Each row has a name. Each question is about the rows just above it. Places in a row count from 0.

Vaz: [109  98 109  90 157 116  91 104  96 109 106 107 134 110 156 169 170 125
 106 110 169 160 171  90]
Ver: [154  98 154 116 157 116  91 104  96 158 106 121 134 167 156 163 170 163
 106 110 169 160 171  90]
Neb: [ 96 116  91 116 157  91  91 104  96 158 106 121 134 167 156 163 166 163
 106 169 169 160  96  90]
At which places does Neb hold [167]?
13
At which places does Neb hold [91]?
2 5 6
Is [ 90 171] printed in one of the named rows, side by side and in this order?
no
Every place of [106] in Ver:
10 18
Places of [109] in row Vaz:
0 2 9

ruv: [144 106 171 121  84 118  91  90 190 189 123  82 109 126 118]
tizip: [139 206 206 162 220 172 220 211 206  66 220 234 189 220 175]
ruvod: [189 105  57 142  86 174 105  74 178 144 189 105 105 104 189]
raru: [142 221 184 129  84 108  76  93 200 204 110  68 106 124 119]
bon: [144 181  65 153  97 143 110  89 172 148 169  98 105 141  90]
At which places does tizip hold [220]?
4 6 10 13
Places of [126] in row ruv:
13
Among the named rows, does one hold [129  84 108] next to each other, in this order?
yes
Every place of [105] in ruvod:
1 6 11 12
Does one of the named rows hold [172 220 211 206] side by side, in this order?
yes
Is [204 110] printed in one of the named rows, side by side and in this order?
yes
Is [ 65 153  97 143 110] printed in one of the named rows, side by side and in this order?
yes

Tegiz: [115  90 138 172  71 155]
vipa: [121 195 145 167  78  75]
fega: [ 64 152 195  88 166 123]
Bisun: [173 181  85 138 152  71]
kir: [ 85 158 187 140 127  92]
deg: [189 145  32 161  99 101]
mik: [112 180 155 168  85  86]
Mege: [152 124  95  81 208 136]
Does one of the named rows hold [112 180 154 168] side by side, in this order?
no
Among the named rows, does one hold [ 81 209] next to each other, in this order?
no
Does one of the named rows hold [ 88 166 123] side by side, in this order?
yes
Does one of the named rows hold [126  92] side by side, in this order?
no

ker: [197 210 146  79 106 105 198 204]
zolur: [103 140 109 146 163  94 111 113]
Luro: [126 160 113 124 176  74 130 144]
Fak: [103 140 109 146 163 173  96  91]
mov: [131  93 159 165  92 197 131 110]
topak: [194  94 187 112 105  99 187 189]
musuk: [127  85 127 185 135 114  97  79]
rusa: [197 210 146  79 133 196 182 201]
besob: [197 210 146  79 133 196 182 175]
Lumi: [ 80  83 124 190 143  99  94  77]
Does one of the named rows hold [109 146 163  94] side by side, in this order?
yes
Places of [127] in row musuk:
0 2
Is [ 91  96 173 163] printed in one of the named rows, side by side and in this order?
no
At which places does Luro hold [130]?
6
Does one of the named rows hold [105  99 187 189] side by side, in this order?
yes
Among the named rows, does one hold [113 124 176] next to each other, in this order?
yes
Among the named rows, does one hold [112 105] next to each other, in this order?
yes

duna: [ 63 106 133 193  93]
Golip: [128 129  95 118 111]
Logu: [138 129 211 127 129]
Beg: [229  72 111 119 125]
vumu: [161  65 108  28 144]
rokor: [186  78 127 128 100]
Rinok: [130  97 167 145 141]
ged: [ 85 137  99 139 106]
Monu: [183 118  59  82 176]
zene: [ 57 135 148  91 154]
vul: [210 165 107 158 133]
Gini: [149 199 112  83 114]
Among the named rows, does one hold [111  72] next to each other, in this order?
no
Among the named rows, does one hold [133 193] next to each other, in this order?
yes

talik: [124 163 143  85  44 138 146 139 133 126  97 105 131 150 139 116 167 148
 116 129 141 137 166 133 148 161 227 119 137 126 111 118 126]
doki: [123 106  99 186 112  95 147 127 150  85 166 137 138 121 101 122 114 157
 145 141 105 130 129 125 118 131  38 128  85 157 123 136 126]
dage: [129 134  72  34 160 141 137 136 122 129 185 122 126 122  82 126 135 129
 156 140 122 137 203 136 152 163  76 135 138 110 112 143 129]
Mek: [141 104 109  70  95 113  87 129 118 135 131 129 129 115 176 138 121 139
 161 105 161 133 136 151 110 127 111 119 130 165 134 143 113]
veni: [148 138 151  91 170 116 151 128 142 115 141 135 113 129 156 131 137 141
  95 140 137 104  99 118 138  89 206 129 137 115 113 145 133]
Sel: [157 129  89 195 156 136 113 149 131 147 123 105 107 108 190 130 129 114
  97 116 111 113 132 124 155 152 174 134 129 129 127 136 129]
vili: [148 102 103  66 143  91 130 138 113 173  93 126 130 107 134 129 142 105
  91 156 117 145 156 144 131 160 123 148 131 134 146 113 111]
Is [136 122] printed in one of the named rows, side by side and in this order?
yes
Is [ 87 129 119 135] printed in one of the named rows, side by side and in this order?
no
Is [160 141 137] printed in one of the named rows, side by side and in this order?
yes
Places of [129] in row Sel:
1 16 28 29 32
Places of [122] in row dage:
8 11 13 20

Lotam: [138  89 159  95  91 114]
basi: [165 165  68 143 163 144]
kudap: [ 54 105 179 127 104 113]
mal: [132  93  93  88  93  93]
nese: [177 163 141 177 176  73]
zemiv: [167 159  57 130 163 156]
Pifo: [109 153  65 146 144 179]
mos: [ 63 157  96 170 149 160]
puso: [152 158  23 128 157 178]
gid: [172 169  82 148 172 136]
Does one of the named rows hold [178 157 128] side by side, in this order?
no
Every place of [93] in mal:
1 2 4 5
Does one of the named rows hold [148 172 136] side by side, in this order?
yes

